Here is a tiny trained network, its code and every weight. The questions are about switching its units off for an input and a target symbol, where a switched-off unit gives its printed mean instead of its output.

import numpy as np


def w(rows, s, z=0):
    codes = np.array(rows[::2]) - 128.0
    scale = np.full(codes.shape[1], s)
    scale[-1] = z or s
    return codes * scale


def f(y):
    return np.maximum(y, 0)


def softmax(a):
    e = np.exp(a - a.max(-1, keepdims=True))
    return e / e.sum(-1, keepdims=True)


def log_softmax(a):
    a = a - a.max(-1, keepdims=True)
    return a - np.log(np.exp(a).sum(-1, keepdims=True))


def net(x, mask):
    ids = ['Ψαγδζηλξφω'.index(c) for c in x.split()]
    T = len(ids)
    res = E[ids] + P[:T]
    r = res
    for j in range(3):
        rows = slice(2 * j, 2 * j + 2)
        q, k, v = (r @ M[0][rows].T for M in (Q, K, V))
        z = softmax(np.where(np.tri(T) > 0, q @ k.T / 2**0.5, -1e9)) @ v
        o = O[0][rows]
        res = res + np.where(mask[j], z, o[:, -1]) @ o[:, :-1]
    y = f(res @ A[0][:, :-1].T + A[0][:, -1])
    res = res + np.where(mask[3:11], y, B[0][:, -1]) @ B[0][:, :-1]
    return log_softmax(res[-1] @ U[:, :-1].T + U[:, -1])


Q, K, V, O, A, B = {}, {}, {}, {}, {}, {}
E = w([
[167,129,222,218,159],'Ψ',
[155,125,194,208,162],'α',
[151,21,187,147,86],'γ',
[115,62,173,207,103],'δ',
[172,112,6,156,135],'ζ',
[194,91,214,197,43],'η',
[207,207,81,243,115],'λ',
[94,6,134,81,215],'ξ',
[246,145,206,56,182],'φ',
[238,123,17,59,83],'ω',
],0.016)
P = w([
[220,50,140,254,211],'0',
[180,61,122,227,129],'1',
[185,74,114,200,121],'2',
[174,78,132,171,117],'3',
[183,98,135,146,126],'4',
[182,123,136,130,133],'5',
[177,124,137,102,131],'6',
[178,138,137,69,136],'7',
[160,128,155,71,120],'8',
[146,118,162,88,116],'9',
],0.0081)
Q[0] = w([
[34,109,117,137,166],'head 0',
[28,183,91,84,88],'head 0',
[90,210,75,61,188],'head 1',
[103,99,83,146,50],'head 1',
[41,216,124,75,89],'head 2',
[255,88,126,155,103],'head 2',
],0.0087)
K[0] = w([
[188,129,109,141,154],'head 0',
[104,70,131,172,134],'head 0',
[152,86,147,147,157],'head 1',
[100,172,145,121,167],'head 1',
[187,122,120,247,137],'head 2',
[172,166,193,74,132],'head 2',
],0.013)
V[0] = w([
[109,99,165,137,203],'head 0',
[126,153,164,69,126],'head 0',
[149,173,149,134,215],'head 1',
[164,26,123,84,130],'head 1',
[107,109,49,90,155],'head 2',
[248,146,118,183,53],'head 2',
],0.013)
O[0] = w([
[81,55,203,235,172,130],'head 0',
[215,62,219,111,216,91],'head 0',
[186,197,114,72,187,133],'head 1',
[135,58,138,111,127,176],'head 1',
[210,122,57,178,147,74],'head 2',
[112,128,129,1,109,251],'head 2',
],0.0098,0.016)
A[0] = w([
[240,139,154,118,57,112],'neuron 0',
[80,97,104,88,109,144],'neuron 1',
[17,6,200,160,133,148],'neuron 2',
[53,118,51,86,52,146],'neuron 3',
[179,132,163,109,30,139],'neuron 4',
[172,113,137,152,154,255],'neuron 5',
[102,145,186,141,86,186],'neuron 6',
[143,132,145,106,58,99],'neuron 7',
],0.011,0.0071)
B[0] = w([
[105,50,95,156,129,190],'neuron 0',
[181,85,158,254,113,208],'neuron 1',
[166,100,115,110,169,236],'neuron 2',
[135,168,218,127,75,254],'neuron 3',
[53,121,112,76,109,229],'neuron 4',
[15,176,56,94,118,161],'neuron 5',
[156,198,144,246,240,188],'neuron 6',
[58,110,192,131,155,200],'neuron 7',
],0.0086,0.02)
U = w([
[155,178,179,117,207,97],'Ψ',
[132,165,161,131,205,121],'α',
[227,40,192,154,132,3],'γ',
[217,97,190,206,143,119],'δ',
[255,125,172,178,80,208],'ζ',
[81,89,213,187,140,68],'η',
[14,226,140,130,127,192],'λ',
[24,75,44,202,128,182],'ξ',
[101,112,146,16,201,137],'φ',
[69,33,62,66,36,114],'ω',
],0.0053,0.0059)

Each question gives the input, a string of symbols that net reads in full, and the target symbol t.
The units are the heads (2 rows each of Q, K, V and O) and the neurons (one row each of A and B). Each row of codes is followed by its name. A weight is (code - 128) times the scale printed after its matrix; where a second scale follows, it is the last column's (O, A, B and U).
mask holds one flag per unit, heads first, then neurons. A switched-off unit (its flag False) gives its mean, the last column of its rows in O or B, instead of its output. The means were averaged over made-up inputs and are rounded, as every weight is.
A unit's drop is (log p(t) with every unit on - log p(t) with that unit switched off) / (log p(t) with every unit on - log p(t) with every unit switched off).
The circuit of an input: a set's keep is (log p(t) with only the set's units on - log p(t) with every unit switched off) / (log p(t) with every unit on - log p(t) with every unit switched off). Starting from all 11 units, units are removed one at a time, each time the one whose removal leaves the highest keep (on an exact tie, the one counted first), for as long as the keep stays at least 0.8.
circuit, biggest first: the units of the circuit, biggest drop first
most important unit: the unit with the biggest drop
top k neurons: the k neurons with the biggest drops, biggest first
heads that matter: for each layer, one digit per head in row order, 1 if its drop is at least 0.15 and else 0, layers parted by /
input φ δ λ ω γ ω γ, target ω: circuit, biggest first	(head 0; head 2; neuron 6)
input Ψ ξ ξ ω λ δ, target ω: circuit, biggest first	(head 2; neuron 6; head 0; neuron 1)
input λ η ω Ψ Ψ, target ω: circuit, biggest first	(head 2; head 0; neuron 6)
input γ δ ξ δ Ψ, target ξ: top 3 neurons	(neuron 5; neuron 3; neuron 1)
input η φ γ, target γ: circuit, biggest first	(neuron 2; head 0)
input ω Ψ γ, target ω: most important unit	head 2
input δ ζ η φ ζ γ, target γ: top 3 neurons	(neuron 2; neuron 1; neuron 5)
input λ δ α ξ δ, target ξ: circuit, biggest first	(head 2; neuron 5)
input λ η α φ Ψ φ δ η, target φ: top 3 neurons	(neuron 1; neuron 3; neuron 4)
input α ξ Ψ η γ δ δ α ξ η, target ξ: circuit, biggest first	(head 2; neuron 5; neuron 3)
input Ψ λ δ, target λ: circuit, biggest first	(head 1; head 0)
input η λ δ, target λ: circuit, biggest first	(head 0; head 1)
input α η ζ λ α, target λ: circuit, biggest first	(head 0; neuron 2)
input ξ δ ζ, target ξ: top 2 neurons	(neuron 5; neuron 3)
input ζ ζ η λ ω γ η, target ω: circuit, biggest first	(head 0; neuron 4; neuron 0)
input η δ η, target η: circuit, biggest first	(neuron 1; head 2; neuron 7; head 1)
input α γ δ, target δ: top 2 neurons	(neuron 2; neuron 6)
input Ψ α ω ξ η δ ξ ζ γ, target ξ: circuit, biggest first	(head 2; neuron 3)
input ω Ψ α, target ω: heads that matter	001
input λ Ψ Ψ, target λ: most important unit	head 1
input ω γ η ω α δ, target ω: heads that matter	101
input δ ω η, target ω: most important unit	head 2
input λ φ α ζ ζ, target ζ: top 4 neurons	(neuron 4; neuron 5; neuron 1; neuron 3)
input η λ λ ζ, target λ: top 4 neurons	(neuron 3; neuron 2; neuron 0; neuron 7)
